Below is a small trained network, with its code and all its weights. Each question gives an input and a class and asks what happens when units are switched off, that is, made to give their printed mean instead of their output.

import numpy as np


def w(rows, s, z=0):
    codes = np.array(rows[::2]) - 128.0
    scale = np.full(codes.shape[1], s)
    scale[-1] = z or s
    return codes * scale


def norm(h):
    return h / np.sqrt((h * h).mean(-1, keepdims=True) + 1e-5)


def f(y):
    return np.maximum(y, 0)


def log_softmax(a):
    a = a - a.max(-1, keepdims=True)
    return a - np.log(np.exp(a).sum(-1, keepdims=True))


def net(x, mask):
    res = np.array(x, float).reshape(1, 2) / 4 @ E
    u = 0
    for l in range(2):
        y = f(norm(res) @ A[l][:, :-1].T + A[l][:, -1])
        res = res + np.where(mask[u : u + 10], y, B[l][:, -1]) @ B[l][:, :-1]
        u += 10
    return log_softmax(norm(res)[-1] @ U[:, :-1].T + U[:, -1])


A, B = {}, {}
E = w([
[129,253,91,178,136,109,196,208,218,133],'x0',
[149,134,96,141,161,177,93,212,145,130],'x1',
],0.011)
A[0] = w([
[177,149,190,69,131,108,127,107,14,148,152],'0.n1',
[104,97,55,207,85,86,102,146,185,130,124],'0.n2',
[129,105,89,122,145,173,132,199,132,88,46],'0.n3',
[104,193,116,153,159,55,176,173,156,161,253],'0.n4',
[157,183,167,132,177,170,127,90,106,195,71],'0.n5',
[86,113,156,98,67,138,123,156,171,117,77],'0.n6',
[97,124,115,159,140,172,111,109,185,128,119],'0.n7',
[161,144,254,179,134,161,118,171,85,96,62],'0.n8',
[126,133,108,198,117,169,91,234,95,74,63],'0.n9',
[158,165,178,164,63,132,147,189,116,105,117],'0.n10',
],0.0074,0.0018)
B[0] = w([
[105,206,98,160,192,122,111,186,142,154,224],'0.n1',
[112,195,83,108,194,169,94,58,66,144,169],'0.n2',
[172,145,95,201,121,113,92,146,88,81,179],'0.n3',
[135,99,138,184,135,104,108,128,130,147,254],'0.n4',
[116,126,158,16,124,85,140,155,254,109,128],'0.n5',
[98,76,92,106,106,90,128,130,183,102,129],'0.n6',
[122,73,130,163,85,136,183,131,216,190,148],'0.n7',
[99,104,132,181,148,206,174,152,169,168,142],'0.n8',
[104,27,121,149,111,134,139,144,55,105,201],'0.n9',
[186,90,194,15,101,183,102,97,91,169,173],'0.n10',
],0.0076,0.0078)
A[1] = w([
[140,73,128,44,132,95,107,135,111,121,143],'1.n1',
[102,42,184,43,96,204,51,110,167,144,81],'1.n2',
[109,42,137,192,48,136,75,72,135,153,147],'1.n3',
[127,106,169,144,150,80,136,176,209,164,255],'1.n4',
[70,188,163,117,69,131,192,86,91,89,141],'1.n5',
[212,191,121,190,80,147,215,207,133,129,132],'1.n6',
[125,171,98,97,206,143,146,173,127,181,123],'1.n7',
[120,145,194,102,50,60,202,1,112,116,127],'1.n8',
[91,116,121,111,135,103,210,64,139,44,83],'1.n9',
[167,147,139,111,95,106,116,146,214,143,78],'1.n10',
],0.008,0.0018)
B[1] = w([
[145,144,95,184,96,165,173,75,157,83,176],'1.n1',
[70,170,115,90,1,138,169,70,153,97,200],'1.n2',
[174,196,166,125,229,47,169,174,196,195,224],'1.n3',
[152,63,148,118,147,98,116,63,51,135,190],'1.n4',
[177,96,53,194,154,165,81,155,113,83,183],'1.n5',
[55,134,135,61,56,158,116,73,121,84,225],'1.n6',
[200,102,173,116,200,40,183,92,180,160,183],'1.n7',
[124,111,105,138,141,177,115,241,137,97,254],'1.n8',
[193,105,85,155,52,157,106,181,42,145,164],'1.n9',
[84,117,116,96,133,179,111,51,133,150,150],'1.n10',
],0.0092,0.0076)
U = w([
[163,91,27,200,96,189,133,193,88,42,169],'0',
[56,137,131,72,57,135,152,3,202,124,172],'1',
[228,117,154,167,203,20,160,115,149,223,95],'2',
[123,178,200,48,84,92,83,196,197,128,2],'3',
],0.011,0.0051)

Each question gives the input, the list of numbers given to net, and the class t.
The units are the neurons (one row each of A and B). Each row of codes is followed by its name. A weight is (code - 128) times the scale printed after its matrix; where a second scale follows, it is the last column's (A, B and U).
mask holds one flag per neuron, layer by layer. A switched-off neuron (its flag False) gives its mean, the last column of its row in B, instead of its output. The means were averaged over made-up inputs and are rounded, as every weight is.
A unit's drop is (log p(t) with every unit on - log p(t) with that unit switched off) / (log p(t) with every unit on - log p(t) with every unit switched off).
The circuit of an input: a set's keep is (log p(t) with only the set's units on - log p(t) with every unit switched off) / (log p(t) with every unit on - log p(t) with every unit switched off). Starting from the 12 units with the biggest drops (on a tie, the unit counted first), units are removed one at a time, each time the one whose removal leaves the highest keep (on an exact tie, the one counted first), for as long as the keep stays at least 0.8.
units of the circuit, in order: the units of the circuit, biggest drop first
k most important neurons: the k neurons with the biggest drops, biggest first
k most important neurons of layer l: the k neurons of layer l with the biggest drops, biggest first
drop when u is switched off: that unit's drop, to one decimal
input [6,-4], class 1: most important neuron -> 1.n6
input [7,5], class 1: 3 most important neurons of layer 1 -> 1.n6; 1.n8; 1.n3
input [3,0], class 2: 2 most important neurons -> 0.n4; 0.n2
input [-1,2], class 2: units of the circuit, in order -> 1.n3; 0.n1
input [3,3], class 2: 3 most important neurons of layer 1 -> 1.n8; 1.n2; 1.n5
input [-3,-3], class 2: 3 most important neurons -> 0.n10; 0.n1; 1.n6
input [4,-3], class 1: 4 most important neurons -> 0.n9; 1.n6; 0.n4; 1.n3
input [3,-2], class 2: 3 most important neurons -> 0.n4; 0.n2; 1.n2
input [-3,-1], class 2: 2 most important neurons of layer 0 -> 0.n1; 0.n10
input [-8,-8], class 0: 3 most important neurons -> 1.n8; 0.n4; 1.n9
input [-2,-3], class 2: 2 most important neurons -> 0.n1; 1.n6
input [3,-4], class 0: 4 most important neurons -> 1.n8; 0.n1; 0.n9; 1.n7
input [-6,-7], class 0: 2 most important neurons -> 1.n8; 0.n4
input [7,-3], class 1: units of the circuit, in order -> 1.n6
input [5,-6], class 0: 2 most important neurons -> 0.n1; 1.n8
input [-8,6], class 1: 2 most important neurons -> 1.n2; 1.n8
input [0,0], class 2: 2 most important neurons of layer 0 -> 0.n10; 0.n3
input [8,-4], class 1: drop when 1.n6 is switched off -> 1.2
input [1,0], class 2: drop when 0.n4 is switched off -> 0.8
input [-7,1], class 1: most important neuron -> 1.n2
input [-3,-5], class 0: drop when 0.n4 is switched off -> 1.1
input [8,-2], class 1: drop when 1.n6 is switched off -> 1.0
